Here is a tiny trained network, its code and every weight. The questions are about switching its units off for an input and a class, where a switched-off unit gives its printed mean instead of its output.

import numpy as np


def w(rows, s, z=0):
    codes = np.array(rows[::2]) - 128.0
    scale = np.full(codes.shape[1], s)
    scale[-1] = z or s
    return codes * scale


def norm(h):
    return h / np.sqrt((h * h).mean(-1, keepdims=True) + 1e-5)


def f(y):
    return y / 2 * (1 + np.tanh(0.7978845608 * (y + 0.044715 * y**3)))


def log_softmax(a):
    a = a - a.max(-1, keepdims=True)
    return a - np.log(np.exp(a).sum(-1, keepdims=True))


def net(x, mask):
    res = np.array(x, float).reshape(1, 7) / 4 @ E
    u = 0
    for l in range(4):
        y = f(norm(res) @ A[l][:, :-1].T + A[l][:, -1])
        res = res + np.where(mask[u : u + 3], y, B[l][:, -1]) @ B[l][:, :-1]
        u += 3
    return log_softmax(norm(res)[-1] @ U[:, :-1].T + U[:, -1])


A, B = {}, {}
E = w([
[118,136,122,104,117,122,127,135,123,116,115],'x0',
[148,103,133,124,123,122,131,145,118,129,138],'x1',
[120,132,171,119,136,42,179,94,128,167,111],'x2',
[123,144,124,137,110,126,132,145,134,134,114],'x3',
[125,125,129,134,139,133,154,140,123,109,119],'x4',
[97,100,50,218,125,96,81,78,19,125,52],'x5',
[135,113,10,115,189,71,134,167,208,144,155],'x6',
],0.012)
A[0] = w([
[119,128,38,157,149,47,166,130,206,126,160,87],'L0N1',
[133,139,188,119,167,2,165,105,126,176,96,4],'L0N2',
[138,124,175,140,102,147,104,130,114,105,147,173],'L0N3',
],0.0067,0.0047)
B[0] = w([
[138,99,151,93,124,168,126,116,109,171,73,254],'L0N1',
[104,153,44,134,54,188,220,98,108,103,255,185],'L0N2',
[96,137,132,131,131,132,136,114,125,137,108,191],'L0N3',
],0.017,0.0047)
A[1] = w([
[143,133,67,134,117,254,67,173,120,83,162,2],'L1N1',
[163,145,162,100,121,142,152,172,230,125,175,40],'L1N2',
[120,102,37,116,190,82,134,167,222,144,141,53],'L1N3',
],0.008,0.0058)
B[1] = w([
[74,123,76,152,31,103,248,80,172,143,225,213],'L1N1',
[90,117,114,192,184,71,89,134,144,76,120,253],'L1N2',
[192,169,143,52,84,209,142,107,46,178,97,214],'L1N3',
],0.014,0.0048)
A[2] = w([
[130,158,188,83,163,145,119,171,199,104,158,2],'L2N1',
[112,163,255,155,94,165,135,116,106,107,131,76],'L2N2',
[122,133,139,129,86,107,161,131,171,142,179,64],'L2N3',
],0.01,0.0041)
B[2] = w([
[86,87,148,193,220,44,85,108,53,2,74,213],'L2N1',
[210,102,71,66,148,179,129,168,176,188,111,253],'L2N2',
[105,131,77,186,100,72,86,21,162,153,84,196],'L2N3',
],0.0098,0.0058)
A[3] = w([
[190,113,156,34,163,229,100,167,85,210,94,31],'L3N1',
[114,106,2,244,139,41,82,152,34,152,115,5],'L3N2',
[111,119,97,188,193,56,20,156,50,87,109,7],'L3N3',
],0.007,0.0014)
B[3] = w([
[185,167,181,51,113,217,73,224,71,186,85,254],'L3N1',
[149,152,227,136,186,79,28,186,255,65,208,231],'L3N2',
[33,135,157,118,229,66,249,114,203,25,89,200],'L3N3',
],0.008,0.0077)
U = w([
[187,118,137,57,146,200,105,154,87,193,42,105],'0',
[106,114,174,157,225,41,81,137,164,42,118,33],'1',
[82,134,90,151,19,101,247,104,132,142,234,252],'2',
],0.014,0.0018)

Each question gives the input, the list of numbers given to net, and the class t.
The units are the neurons (one row each of A and B). Each row of codes is followed by its name. A weight is (code - 128) times the scale printed after its matrix; where a second scale follows, it is the last column's (A, B and U).
mask holds one flag per neuron, layer by layer. A switched-off neuron (its flag False) gives its mean, the last column of its row in B, instead of its output. The means were averaged over made-up inputs and are rounded, as every weight is.
A unit's drop is (log p(t) with every unit on - log p(t) with that unit switched off) / (log p(t) with every unit on - log p(t) with every unit switched off).
The circuit of an input: a set's keep is (log p(t) with only the set's units on - log p(t) with every unit switched off) / (log p(t) with every unit on - log p(t) with every unit switched off). Starting from all 12 units, units are removed one at a time, each time the one whose removal leaves the highest keep (on an exact tie, the one counted first), for as long as the keep stays at least 0.8.
units of the circuit, in order: the units of the circuit, biggest drop first
top k neurons: the k neurons with the biggest drops, biggest first
k most important neurons of layer l: the k neurons of layer l with the biggest drops, biggest first
drop when u is switched off: that unit's drop, to one decimal
input [-7,-2,-1,-7,5,-6,-4], class 1: units of the circuit, in order	(L2N1)
input [3,8,-5,-2,-7,-5,-2], class 1: top 2 neurons	(L0N2 L1N2)
input [1,8,-4,5,6,7,-6], class 1: top 3 neurons	(L1N3 L0N1 L3N2)
input [8,8,2,5,-3,2,0], class 1: 2 most important neurons of layer 1	(L1N3 L1N1)
input [0,0,7,4,-5,-7,-6], class 1: top 2 neurons	(L0N1 L1N1)
input [7,6,-6,-8,-5,1,5], class 2: top 2 neurons	(L1N1 L2N2)
input [2,8,4,8,6,8,-6], class 1: top 3 neurons	(L1N3 L0N1 L3N2)
input [4,-6,-1,7,-1,-7,7], class 0: top 2 neurons	(L1N3 L0N1)
input [2,-8,0,0,-8,7,8], class 0: top 3 neurons	(L1N3 L1N2 L2N1)
input [3,-3,2,-2,-8,-8,8], class 0: top 2 neurons	(L1N3 L0N1)
input [-8,1,7,7,-4,-7,2], class 1: top 2 neurons	(L1N2 L1N1)
input [4,6,-7,-6,-6,8,4], class 1: top 2 neurons	(L3N2 L0N2)
input [0,2,-1,6,0,5,5], class 0: top 2 neurons	(L1N2 L2N1)
input [-5,3,7,-8,-4,-2,8], class 0: units of the circuit, in order	(L1N3)
input [-2,1,-3,8,1,0,-2], class 2: top 2 neurons	(L1N1 L0N1)
input [0,-8,5,-7,3,-4,-3], class 2: 2 most important neurons of layer 0	(L0N2 L0N1)
input [2,-6,-8,-3,8,3,1], class 2: drop when L1N1 is switched off	1.0
input [-3,5,-8,2,-5,7,-2], class 2: drop when L2N1 is switched off	0.4
input [2,-5,5,2,4,1,-2], class 2: drop when L0N2 is switched off	1.8
input [0,4,7,2,-3,4,0], class 2: units of the circuit, in order	(L0N2)
input [-3,-3,-7,-4,2,0,1], class 2: drop when L1N1 is switched off	0.1
